(in the rows, 128 means zero)
Each row of numbers belongs to one of the elements below and depends on some of the facts about them. Some rows are named. Which element is each other row?

Some elements and their rows:
[117 129  67 111 116 169 113 148 112 133 150 122 156 135 122 161 113 111
  98 124 106 143 120  97  97  88 126 140  89 148  41 110 157 130 114 151
 130 111 143 138 119  97]: zemi
[119 113 102 126  89 156 132 124 127 172 124 125 137 138 131 178 117  93
 101 102 120 159 126  71 103  95 110 164  94 153  80 101 150 119 109 189
 152 111 144 127 137 110]: gite
[106 132  66 114 107 156 113 125 107 152 146 119 141 146 135 162 123 104
 101 109 109 135 113  97  90  91 131 147  91 136  54 102 147 138 106 181
 140 125 148 127 119 121]: viplim
[132 113 133 120  97 116 166 138  76 189 108 102 128 143 100 170 111  92
  93  99 126 226 101  11 133  60 100 172  96 192 122  86 132 131  68 144
 124 130 133 140 186  85]: gretul
[107 118 100 129  81 166 126 126 119 177 144 128 152 131 134 158 102 118
 120  95 124 151 117 100 100 115 112 158 103 142  72 116 157 130  99 171
 167 111 142 115 129 123]: lilagre
[127 121  79 130 104 175 132 132 132 139 156 116 135 137 131 141 133 100
  93 112  91 152 108  98 105  99 117 143  98 143  54 105 145 123 108 178
 132 110 142 144 101 100]: griplam
[112 122  96 131 104 181 136 145 129 161 152 123 157 142 142 151 123 103
  96  93 103 159 112  84  98 107 113 143  93 157  73 114 153 121 104 178
 129  99 131 137 118 111]: bibradrel
[100  99 134 135  66 176 137 146 121 184 111 114 160 146 128 155  93  98
  89 105 120 156 143  93  81 129 115 171  95 173  91 122 175 116 101 195
 150  74 132 133 134 127]: kestir
[142 128 103 114 106 128 168 153  93 173 114 105 112 132  94 201 131  64
  93 115 124 213 118  29 144  64 127 161 113 166 120  87 126 115  75 163
 129 139 140 159 165  52]: bruskodron
[122 109  92 136 105 157 128 125 117 162 146 120 161 120 134 157 109 111
 101  98 111 155 110  94  94 105 121 149  89 165  60 110 162 127 105 176
 153  94 138 118 133 124]: toklom
[125 136  65 126 112 158 146 114 109 145 146 126 132 145 122 160 134 110
  90 112 110 162 114  80 111  77 119 149 105 158  62  91 141 129 103 168
 127 125 145 143 122 101]: graplun
[ 95 105 126 136  69 183 156 139 102 180 139 105 167 144 123 121  90 121
  86  97 126 168 132 101 104 120 123 157 108 189 102 125 178 129  78 167
 139  83 123 134 126 125]: pites
[117 126 109 141  92 175 166 125 121 158 142 116 137 135 128 153 133 104
  97 102 113 171 111  77 121  93 113 152 101 159  95 109 143 117  89 177
 123 117 127 136 125 104]: ploplem
[ 91 104 123 132  84 168 142 138 101 183 146 103 171 136 132 141  96 106
  85  95 125 154 139  95  95 121 132 163  99 194 108 128 175 128  83 180
 151  82 119 129 135 141]: brumen
[104 116 115 124  81 166 142 119 134 163 116 137 143 155 129 194 111  85
 104 100 124 144 148  78 107  96  99 153 106 149  76  94 139 108 105 177
 140 119 152 119 114 109]: klustok
[121 108 103 121 120 164 132 144 120 143 141 119 153 122 116 175 107  94
  89 108 116 163 130  74 103  87 116 147 113 171  74  95 154 112 117 154
 131 102 132 132 129  88]: trusan
[127 133  91 149 105 168 135 123 118 144 164 106 142 118 119 144 129 103
 115 121  97 132 111 107 109 100 113 142 118 158  64  91 139 122  90 169
 142 118 127 131  94  96]: dimo

Some facts about the elements:
bibradrel κ: guplan
brogro κ: pize, grafli
brumen κ: mostaku
dimo κ: sasta, floridrus
diril κ: dratrek
drota κ: bodra
drotrim κ: bremos
drufli κ: nubun
duse κ: radru
gefil κ: kobok
gepun κ: midres
graplun κ: drufli
gregril κ: mistupul
guplan κ: bibradrel
kabro κ: klolo
klolo κ: gefi
kobok κ: gefil, rostanan
lilagre κ: zemi
lusupun κ: voskem
midres κ: skagreni
nadam κ: trilago
netrun κ: trusan
nubun κ: mivigo
pites κ: skuna
pize κ: skuna
ploplem κ: graplun
renon κ: radru
rofer κ: gribrala, bibradrel
senus κ: drufli, nofom, graplun
skilak κ: skeru
skiso κ: trufun
skite κ: vakla
skuna κ: pize
stefabi κ: vakla, stogrem
stipudan κ: gistos
studum κ: gregril
supu κ: dulil
tebrida κ: netrun
tosutim κ: gistos
trilago κ: tarefes
trufun κ: skiso
tusal κ: vudrar
vaklur κ: gefi, klolo
vatral κ: grafli
viges κ: gradre
voflas κ: sitril
zegrin κ: skiso
zuso κ: kuvus
[basa, bege, gistos, kabro, mivigo, nadam, zegrin] ψ f
[bibradrel, bodra, bovum, bralir, braskol, bredemul, bremos, brotrarun, brumen, dimo, dratrek, drota, drotrim, dugros, duse, floridrus, gradre, grafli, gribrala, grife, griplam, gruvor, kestir, kigrul, kleklil, kobok, lilagre, midres, mistupul, mostaku, nidrek, paboni, pites, pliflok, plople, reto, rofer, rostanan, senus, skeru, skilak, skite, skuna, stefabi, stogrem, supu, tebrida, toklom, toplom, tosutim, traklu, trilago, trufun, truklak, tusal, vaklur, viplim, voskem, zedrer, zemi, zifo, zuso] ψ a
[borin, dregrak, drumikem, dulil, fesak, gepun, klustok, lusupun, napli, pize, poskir, sasta, tadril, tarefes, tavon, trudis, viges, voflas, zakle] ψ c
[brogro, bruskodron, dosar, gogik, grebak, nebrul, netrun, skiso, stipudan, studum, vifluklu, vudrar] ψ d
[bulok, diril, drukis, gefi, gefil, gite, graplun, gregril, guplan, klolo, kuvus, mesal, nofom, nubun, plidro, plobrer, ploplem, radru, renon, sitril, skagreni, skubam, skuflis, tefledri, trusan, vakla, vatral, vobrigrin] ψ b
[drufli, flodrur, gretul, pofluk, sufek] ψ e
{basa, bibradrel, bodra, bralir, bremos, brogro, bruskodron, diril, dosar, drota, gefi, grafli, gregril, gribrala, grife, griplam, gruvor, guplan, kabro, kestir, klolo, klustok, mesal, mivigo, napli, nofom, paboni, plople, ploplem, reto, rofer, senus, skuflis, skuna, stipudan, studum, sufek, tebrida, toplom, tosutim, traklu, trudis, vakla, vifluklu} Φ 92
{bege, bovum, braskol, bredemul, bulok, dratrek, dregrak, drufli, drukis, flodrur, gefil, gepun, gistos, gradre, graplun, gretul, kobok, midres, mistupul, mostaku, nidrek, nubun, sitril, skilak, skubam, stogrem, tavon, trilago, viges, viplim} Φ 66
{borin, dimo, drumikem, dugros, duse, fesak, floridrus, grebak, kigrul, kuvus, lusupun, nadam, netrun, plidro, pliflok, rostanan, sasta, skagreni, skeru, skiso, skite, stefabi, tadril, tarefes, trufun, trusan, tusal, vaklur, vatral, voskem, vudrar, zakle, zegrin, zuso} Φ 313
{brotrarun, brumen, dulil, gogik, lilagre, pites, pize, plobrer, radru, renon, supu, tefledri, toklom, truklak, zemi, zifo} Φ 597
{drotrim, gite, kleklil, nebrul, pofluk, poskir, vobrigrin, voflas, zedrer} Φ 233
{bibradrel, borin, bovum, braskol, bruskodron, bulok, diril, drota, drukis, dugros, duse, gistos, gite, gradre, gregril, gribrala, grife, gruvor, guplan, kigrul, klustok, lilagre, mesal, mistupul, mivigo, mostaku, nadam, napli, nebrul, netrun, nubun, pize, ploplem, radru, rofer, sasta, skeru, skiso, skite, stipudan, tadril, tarefes, tavon, toklom, traklu, trusan, vaklur, vatral, voskem, vudrar, zakle, zedrer, zegrin, zuso} λ 591
{bodra, bremos, brogro, brumen, dosar, dratrek, drotrim, dulil, gefi, gefil, grafli, grebak, kabro, kestir, klolo, midres, nidrek, nofom, pites, plidro, plople, reto, rostanan, senus, skilak, skuna, stogrem, studum, supu, tebrida, trilago, trufun, tusal, vakla, viges, zifo} λ 847
{brotrarun, dimo, drufli, drumikem, flodrur, floridrus, gepun, gogik, graplun, griplam, kobok, kuvus, lusupun, paboni, plobrer, renon, sitril, skagreni, skubam, stefabi, toplom, tosutim, truklak, viplim, voflas, zemi} λ 12
{bibradrel, borin, gefi, graplun, nadam, pize, plidro, tusal, zegrin} Δ 84
{bodra, dulil, gefil, gribrala, kabro, mistupul, plople, skagreni, skeru, skubam, stogrem, vatral, zedrer, zuso} Δ 49
{braskol, gite, kestir, lilagre, vaklur} Δ 459
{brogro, bruskodron, bulok, dosar, drumikem, midres, nebrul, paboni, rostanan, sasta, stipudan, studum, traklu, truklak, vakla, viges, zifo} Δ 822
{brotrarun, drota, drukis, dugros, floridrus, gradre, grafli, grife, mesal, nidrek, renon, rofer, trufun, viplim} Δ 394
{brumen, drotrim, skilak} Δ 408
{duse, gruvor, toklom} Δ 903
{flodrur, mostaku, netrun, skuna, tosutim, zemi} Δ 441
{gistos, lusupun, napli, skite, supu, tebrida, toplom} Δ 769
{gregril, kigrul, tavon, trilago, trusan} Δ 470
{guplan, klustok, kobok, nofom, reto, tarefes} Δ 785
{klolo, mivigo, plobrer, tadril, vudrar} Δ 824

Name these rows:
No name comes twice in this set of rows, the named rows included.
[122 117  89 123 122 153  94 141 107 134 148 107 148 127 117 173 114  82
 102 127 104 122 129 100  88  89 111 147  98 150  39  82 153 117 111 170
 149 103 137 128 109  99] : floridrus
[ 95 112 132 114  66 156 129 180  82 222 120  93 145 153 123 144  87  56
 109 103 122 175 121  72 100 146 112 173 105 145 128 112 161 139  68 190
 174  96 137 150 154  95] : kabro
[116  99 137 126  85 180 168 152 107 174 131 112 163 133 116 159  90 102
  76 109 125 176 148  84 100 103 115 161 124 202 107 110 162 110  95 166
 138  83 121 140 134 109] : plidro
[127 129  78 141 127 180 146 133 115 151 168 125 135 129 135 139 129 106
 103 105 101 138 103 109 111 102 110 138 123 155  70 102 137 126  97 170
 144 121 125 138  98 108] : stefabi
[100 119  87 105  87 156  97 123 114 147 129 111 156 137 127 157  97 109
 100 104 112 143 122  72  88  96 119 154  85 150  57 101 169 133 116 163
 141  95 149 122 138 112] : gradre
[153 117 115  95 126 135 152 164  85 168 117 116 124 116  92 222 102  59
  99 119 136 213 124  34 129  69 124 161 116 168 103  83 131 113  90 141
 143 147 141 153 176  42] : vudrar
[118 112 110 116  95 170 132 140 131 156 123 160 154 145 117 206  94  85
 103 107 123 154 160  78 102  99  91 151 118 152  67  90 147 109 128 153
 145 111 147 124 117  99] : tarefes
[139 125  90 144 104 172 156 115 129 147 145 124 123 117 128 172 130 114
 112 123 122 152 128 106 121  83 113 139 126 159  61 101 131 117 104 164
 155 134 149 130 106  97] : lusupun
[155 106 135 124  95 142 191 168  83 197 111 101 133 128  86 191  93  70
  74 127 143 231 136  33 133  74 123 174 132 212 137  99 147 117  71 161
 148 119 121 176 174  70] : grebak
[128 128  69 125  77 137 127 102 109 116 131 102 132 131  94 167 133 109
  93 134  95 143 125  67 107  67 119 149  89 160  50  78 145 131  93 172
 127 115 142 145 106  96] : sitril

Now the same elements, written a new way:
Some elements and their rows:
[107 120 115 184 137 138 169 110 110 139 101 111 128 133 107 108 225  69
 134 111  97 114 139 149  75  58 172 114 188  95  91]: tarefes
[130  99 111 146  99 131 159 165 145 132 148 104 142 144 119 123 203  91
 120 147  94 104 141 148 107  90 118 116 135  67  96]: flodrur
[136 138 168 123 119 144 161 156 123 159 162 135  97 103 171 137 111 166
 140 145 132 111 131 140 133 183 126 132  81 193  99]: pites
[131 157 135 115 107 121 148 128 121 143 139 114  82  93 158 101 105 121
 125 152 169 116 102 129 140 136 131 111 114 183 134]: mostaku
[132 161 146 113  75 107 153 126 102 151 135 108  82 100 143  93 123 125
 151 166 148 116 106 124 141 144 138 105 110 217 119]: zuso
[123 127 123 150 127 127 153 131 128 149 126 118 128 129 122 111 184  90
 134 130 108 112 127 154  95  93 136 113 157 101 100]: kuvus
[120 121 131 151  86 117 178 136 107 144 114  93 120 131 110  97 207  83
 142 148  95 120 130 138 109 100 173 108 147 140  88]: vatral
[102 125 128 178 135 134 177 117 107 109  98 108 151 138 111 116 234  74
 138 108 115 115 143 134  75  62 166 116 173  68  88]: klustok
[137 157 147 123 117 138 153 129  98 173 161 130  89 118 151 129 100 165
 146 151 133  98 117 133 135 174 119 108 102 183 113]: skilak
[137 135 126 133 104 141 178 132  90 164 134 100 125 145 102 118 211 116
 153 139  72 102 149 134  94 140 135 116 121 105  75]: gefil
[112 119 130 140 119 145 177 133 112 142 107 108 124 134 111 129 199  71
 134 134 108 125 129 141 113  77 142 111 142 111 108]: nubun
[116  92 121 129 103 157 175 151 128 142 133  99 148 156 102 144 211  75
 132 153  63 115 145 140 112  70 111 108 122  74  99]: drufli
[103 133 131 131 120 154 174 121 105 160 122 109 146 150 102 157 196  90
 163 142  86 128 132 144 108  90 153  93 143  91  96]: graplun
[133 109 138 106  82 113 147 165 149 113 157 110 122 124 141 131 147 111
 126 180 155 123 115 117 149 118  96 109 102 114 120]: bruskodron
[113 152 151 131 105 139 164 123 102 136 145 119  93 109 164 133 104 133
 128 150 144 107 107 121 138 118 127  93 114 193 136]: lilagre
[115 157 161 101 112 129 161 116 113 129 136 108  94 109 148 140 109 126
 135 149 153 114 120 111 144 120 110 106  99 169 132]: rofer
[125 109  98 190 155 143 175 125 107 137  90 131 115 157 100 148 238  93
 133 115 114 121 146 143  93  97 162 117 174  61  78]: poskir

Rows to name:
No name comes twice in this set of rows, the named rows included.
[137 110 121 110  77 121 148 164 152 127 161 111 108 126 139 127 144 112
 114 177 143 122 111 130 153 113 111 107 104 117 121] : nebrul
[ 95 125 147 129 116 153 183 101 111 123 104  86 137 141 104 152 203  83
 144 135  95 107 149 110 114  67 124 106 135  86 108] : guplan
[ 98 128 111 183 133 134 164 109 113 146  98 121 149 147  95 128 229  69
 153 123 113 134 125 151  84  65 190  97 199  87  88] : borin
[131 118 194 131 116 136 156 183 128 141 160 132 108  95 174 113 110 172
 147 150 144 113 142 144 129 190 141 161  73 214  74] : skuna
[144  91 157 108 104 130 155 190 142 133 172 119 126 136 146 143 150 142
 136 175 114 112 146 125 136 160  88 136  70 126  86] : brogro
[139 140 109 169 126 129 179 129 105 146 116 109 138 150 103 112 246 104
 155 115  83  99 157 141  64 134 174 119 162  56  57] : dulil
[111 123 120 166 114 144 170 119 120 127 131 120 128 129 132 121 183  96
 122 132 110 108 129 136 104  75 150 111 164 112 106] : gite
[120 157 156 109 110 142 160 124 100 155 148 114  95 104 154 127  95 131
 136 147 127 108 116 135 138 136 112 104 100 194 128] : kobok
[126 177 146 113  78 100 147 115 104 125 149 102  91 101 144  98 122 142
 145 163 177 113 105 111 144 150 139 106 117 183 119] : gribrala
[129 154 147 117 125 131 146 121  97 186 158 143 100 132 145 153 106 163
 156 157 138 121 114 145 135 176 113  97 108 178 108] : tusal
[118 105 111 182 159 131 174 125 106 119  83 126 124 152  96 153 245  98
 137 113 124 117 148 130  94  93 149 122 169  46  74] : trudis
[108 135 122 180 126 124 173 115 107 114 100 110 151 146 104 119 240  79
 148 118 117 122 139 134  79  66 178 109 180  69  84] : napli
[ 80  99 155 200 111 149 185 160 124 123 109 122 175 130 123 128 242  78
 158 127 101 148 142 161  90  74 245 141 171 131  51] : pize
[135  91 125 143 100 128 148 155 129 123 161 131 101 152 136 159 146 152
 121 174 149 109 123 106 156 133  86 108 101 116 103] : vifluklu

